Below are the code and all the weights of a small trained network. Each question names an input and a target symbol and asks about switching units off, where a switched-off unit gives its printed mean instead of its output.

import numpy as np


def w(rows, s, z=0):
    codes = np.array(rows[::2]) - 128.0
    scale = np.full(codes.shape[1], s)
    scale[-1] = z or s
    return codes * scale


def norm(h):
    return h / np.sqrt((h * h).mean(-1, keepdims=True) + 1e-5)


def f(y):
    return np.maximum(y, 0)


def softmax(a):
    e = np.exp(a - a.max(-1, keepdims=True))
    return e / e.sum(-1, keepdims=True)


def log_softmax(a):
    a = a - a.max(-1, keepdims=True)
    return a - np.log(np.exp(a).sum(-1, keepdims=True))


def net(x, mask):
    ids = ['ΞΣΦαβζημω'.index(c) for c in x.split()]
    T = len(ids)
    res = E[ids] + P[:T]
    u = 0
    for l in range(2):
        r = norm(res)
        for j in range(3):
            rows = slice(3 * j, 3 * j + 3)
            q, k, v = (r @ M[l][rows].T for M in (Q, K, V))
            z = softmax(np.where(np.tri(T) > 0, q @ k.T / 3**0.5, -1e9)) @ v
            o = O[l][rows]
            res = res + np.where(mask[u + j], z, o[:, -1]) @ o[:, :-1]
        u += 3
        y = f(norm(res) @ A[l][:, :-1].T + A[l][:, -1])
        res = res + np.where(mask[u : u + 4], y, B[l][:, -1]) @ B[l][:, :-1]
        u += 4
    return log_softmax(norm(res)[-1] @ U[:, :-1].T + U[:, -1])


Q, K, V, O, A, B = {}, {}, {}, {}, {}, {}
E = w([
[166,121,148,40,95,126,179,122,221,132],'Ξ',
[94,105,237,56,111,142,122,171,115,198],'Σ',
[78,166,168,203,142,117,226,99,221,224],'Φ',
[134,116,238,83,155,105,221,201,162,133],'α',
[84,164,125,42,113,175,34,254,63,164],'β',
[44,107,123,88,125,141,26,148,67,201],'ζ',
[49,57,146,108,187,110,63,183,124,125],'η',
[79,114,202,217,51,51,75,180,91,155],'μ',
[82,105,46,138,151,103,135,132,111,165],'ω',
],0.0069)
P = w([
[102,148,103,59,113,217,207,84,14,20],'0',
[80,131,118,63,105,177,220,98,107,70],'1',
[80,117,107,64,113,146,210,113,127,93],'2',
[131,86,115,89,98,159,186,149,119,131],'3',
[142,78,137,106,103,127,175,151,150,142],'4',
[160,90,145,124,106,120,157,170,146,170],'5',
[190,105,154,142,108,102,144,166,166,177],'6',
[206,141,157,162,125,81,122,168,181,198],'7',
[239,147,153,157,118,66,103,171,194,197],'8',
[252,173,152,185,144,58,97,173,212,219],'9',
],0.0037)
Q[0] = w([
[96,101,107,122,125,105,213,105,77,75],'L0H0',
[159,104,62,164,197,119,104,55,111,17],'L0H0',
[150,77,165,65,167,115,189,144,161,183],'L0H0',
[103,104,187,82,100,87,89,223,237,196],'L0H1',
[36,153,195,86,131,107,127,192,92,244],'L0H1',
[254,229,193,138,115,140,62,107,150,156],'L0H1',
[101,130,147,89,129,84,148,207,171,243],'L0H2',
[43,80,121,94,187,182,94,81,164,98],'L0H2',
[115,210,124,58,108,82,107,148,160,153],'L0H2',
],0.0048)
K[0] = w([
[67,71,51,104,176,103,136,105,76,113],'L0H0',
[138,119,124,34,200,194,155,93,158,164],'L0H0',
[160,111,101,179,132,39,131,185,138,205],'L0H0',
[184,150,158,175,155,22,93,163,166,214],'L0H1',
[142,150,78,164,144,69,53,209,115,199],'L0H1',
[181,228,144,85,196,254,67,109,218,174],'L0H1',
[191,106,118,216,172,24,66,210,132,252],'L0H2',
[74,78,92,89,182,174,140,108,103,156],'L0H2',
[152,133,134,109,194,74,11,148,76,172],'L0H2',
],0.0052)
V[0] = w([
[137,156,38,200,105,74,150,136,111,100],'L0H0',
[62,151,102,123,189,88,130,194,162,91],'L0H0',
[136,115,71,140,253,220,151,127,155,149],'L0H0',
[126,100,108,98,155,43,190,123,73,199],'L0H1',
[163,208,158,155,93,108,77,122,97,139],'L0H1',
[110,93,15,95,169,204,172,190,126,110],'L0H1',
[208,66,54,79,53,158,237,99,112,95],'L0H2',
[187,132,52,156,243,225,98,59,46,115],'L0H2',
[76,150,114,49,153,179,128,81,124,75],'L0H2',
],0.0037)
O[0] = w([
[107,150,103,89,123,86,133,142,254,197,76],'L0H0',
[45,143,138,127,139,88,160,121,64,98,153],'L0H0',
[76,150,222,117,100,177,108,90,99,108,62],'L0H0',
[141,181,76,168,92,73,131,60,70,133,180],'L0H1',
[73,75,189,192,64,199,193,184,168,86,98],'L0H1',
[117,171,137,83,172,78,100,97,194,80,142],'L0H1',
[122,244,108,198,154,147,98,120,167,114,88],'L0H2',
[115,171,195,129,97,77,173,125,78,108,3],'L0H2',
[129,143,190,216,142,140,165,130,86,139,123],'L0H2',
],0.0045,0.0047)
A[0] = w([
[82,111,178,168,38,202,101,142,86,106,28],'L0N0',
[182,136,185,34,118,141,128,143,4,159,253],'L0N1',
[46,99,151,142,75,91,34,161,96,173,217],'L0N2',
[143,155,139,201,88,143,206,9,194,227,194],'L0N3',
],0.0033,0.00072)
B[0] = w([
[244,178,88,163,47,174,112,41,116,73,163],'L0N0',
[161,110,89,46,168,98,207,49,224,133,252],'L0N1',
[69,117,71,179,102,138,191,102,206,21,252],'L0N2',
[121,57,157,4,131,158,125,136,119,78,194],'L0N3',
],0.0043,0.0034)
Q[1] = w([
[88,132,117,27,176,163,165,71,114,133],'L1H0',
[59,226,107,216,113,118,92,127,59,109],'L1H0',
[71,162,136,166,170,36,97,160,20,80],'L1H0',
[184,196,208,163,134,176,58,117,148,222],'L1H1',
[63,17,72,70,175,48,201,120,187,140],'L1H1',
[91,247,204,175,125,165,52,93,2,69],'L1H1',
[123,77,76,64,126,3,129,135,197,90],'L1H2',
[194,202,181,192,145,113,103,133,85,194],'L1H2',
[105,165,129,123,151,64,146,64,113,114],'L1H2',
],0.0064)
K[1] = w([
[131,105,104,99,253,90,76,135,142,142],'L1H0',
[95,177,165,95,143,163,156,58,97,108],'L1H0',
[112,134,111,105,106,198,97,74,87,53],'L1H0',
[205,155,195,45,161,174,196,132,162,170],'L1H1',
[128,122,68,174,70,75,94,180,118,115],'L1H1',
[128,203,166,95,172,140,147,60,93,97],'L1H1',
[141,120,74,153,129,74,71,155,170,192],'L1H2',
[145,188,197,114,118,172,189,132,114,120],'L1H2',
[111,216,92,135,103,97,121,116,78,127],'L1H2',
],0.0075)
V[1] = w([
[170,150,93,113,248,78,89,175,66,31],'L1H0',
[78,72,117,113,197,132,50,91,157,131],'L1H0',
[185,130,183,59,141,170,131,79,192,176],'L1H0',
[173,63,181,204,122,70,191,64,194,174],'L1H1',
[139,157,166,27,203,124,89,151,110,194],'L1H1',
[132,164,87,101,151,115,157,72,126,157],'L1H1',
[159,156,170,172,120,141,190,121,113,145],'L1H2',
[47,95,165,85,126,225,133,156,142,1],'L1H2',
[91,136,113,126,85,117,32,64,99,70],'L1H2',
],0.0053)
O[1] = w([
[127,105,116,125,200,143,195,45,149,153,132],'L1H0',
[184,196,186,42,162,66,102,76,40,71,165],'L1H0',
[141,138,178,210,135,182,151,135,28,72,180],'L1H0',
[118,136,141,102,126,177,202,52,107,222,122],'L1H1',
[72,37,97,113,125,165,60,85,174,82,2],'L1H1',
[31,151,3,173,64,117,89,128,183,204,138],'L1H1',
[161,103,82,97,92,171,86,130,159,129,31],'L1H2',
[222,67,210,114,106,116,112,200,102,202,184],'L1H2',
[174,175,154,212,94,145,235,196,76,94,133],'L1H2',
],0.0051,0.0045)
A[1] = w([
[161,176,130,30,61,81,161,70,197,146,246],'L1N0',
[167,220,200,97,110,213,62,84,77,152,104],'L1N1',
[175,228,147,74,130,145,222,163,3,137,119],'L1N2',
[207,67,156,144,110,112,152,203,96,189,119],'L1N3',
],0.004,0.0013)
B[1] = w([
[38,143,137,136,204,116,101,179,121,146,214],'L1N0',
[130,207,129,66,70,1,113,54,166,127,145],'L1N1',
[159,152,186,184,157,113,160,133,77,143,253],'L1N2',
[75,160,45,154,118,152,81,105,139,125,247],'L1N3',
],0.0066,0.0054)
U = w([
[227,194,124,142,108,159,111,72,211,49,79],'Ξ',
[210,84,71,89,65,202,137,13,55,115,117],'Σ',
[77,143,193,45,2,114,67,73,116,130,100],'Φ',
[108,8,89,121,182,253,141,71,174,175,113],'α',
[155,29,144,143,117,173,36,233,139,42,195],'β',
[180,169,150,231,96,152,210,193,43,143,167],'ζ',
[143,85,209,51,223,77,158,113,29,100,92],'η',
[121,67,54,105,86,87,106,188,195,211,5],'μ',
[31,211,67,132,173,35,125,112,196,99,214],'ω',
],0.0069,0.0025)

Each question gives the input, a string of symbols that net reads in full, and the target symbol t.
The units are the heads (3 rows each of Q, K, V and O) and the neurons (one row each of A and B). Each row of codes is followed by its name. A weight is (code - 128) times the scale printed after its matrix; where a second scale follows, it is the last column's (O, A, B and U).
mask holds one flag per unit, layer by layer, with each layer's heads first. A switched-off unit (its flag False) gives its mean, the last column of its rows in O or B, instead of its output. The means were averaged over made-up inputs and are rounded, as every weight is.
A unit's drop is (log p(t) with every unit on - log p(t) with that unit switched off) / (log p(t) with every unit on - log p(t) with every unit switched off).
The circuit of an input: a set's keep is (log p(t) with only the set's units on - log p(t) with every unit switched off) / (log p(t) with every unit on - log p(t) with every unit switched off). Starting from the 12 units with the biggest drops (on a tie, the unit counted first), units are removed one at a time, each time the one whose removal leaves the highest keep (on an exact tie, the one counted first), for as long as the keep stays at least 0.8.
circuit, biggest first: the units of the circuit, biggest drop first
most important unit: the unit with the biggest drop
k most important neurons: the k neurons with the biggest drops, biggest first
k most important neurons of layer l: the k neurons of layer l with the biggest drops, biggest first
which heads matter: for each layer, one digit per head in row order, 1 if its drop is at least 0.15 and else 0, layers parted by /
input Ξ α Ξ α Ξ, target α: which heads matter => 000 / 110
input Ξ Σ ζ Φ Ξ Σ ζ, target ζ: circuit, biggest first => L0N2, L1H2
input β ζ Σ μ Σ ω η ω μ, target ω: most important unit => L1H2
input Σ β μ Ξ, target ζ: which heads matter => 010 / 110
input β Ξ η α Σ μ μ, target μ: which heads matter => 111 / 100
input η β ζ ω α η, target ω: circuit, biggest first => L0H1, L1H1, L1H2
input Σ Σ Ξ, target Σ: 2 most important neurons => L0N2, L1N0
input Ξ β β Φ, target β: circuit, biggest first => L1H1, L0N3
input α β Ξ ζ β α ζ η η, target η: which heads matter => 001 / 100
input Φ Ξ Σ, target Φ: circuit, biggest first => L1H0, L1H1, L1N1, L1H2
input η μ Φ Φ μ η Φ η Ξ, target η: circuit, biggest first => L1H1, L1N0
input η Ξ β, target η: circuit, biggest first => L1H0, L1H2
input Σ μ β, target ζ: which heads matter => 010 / 010
input β β ω Φ β, target ω: 2 most important neurons of layer 0 => L0N1, L0N2
input Ξ ζ Ξ Σ, target ζ: 3 most important neurons => L0N1, L0N2, L1N2
input Φ ζ ζ β, target ζ: which heads matter => 101 / 001
input ω ω β Ξ Φ, target β: which heads matter => 101 / 110
input μ β Σ Σ μ η η ω Σ, target ω: 2 most important neurons => L1N0, L0N3
input α Ξ ζ ζ β α α η, target η: circuit, biggest first => L1H0, L0H2
input ω β Σ Ξ Ξ Ξ Σ, target Σ: most important unit => L1H0
input ω Φ ω ω η Σ Ξ η Ξ ζ, target η: which heads matter => 001 / 110
input η η ζ, target η: which heads matter => 110 / 101
input Ξ β Ξ, target β: which heads matter => 000 / 010
input ω ζ Ξ η Ξ, target η: circuit, biggest first => L1H0, L1H2
input η ω α, target ω: which heads matter => 010 / 010
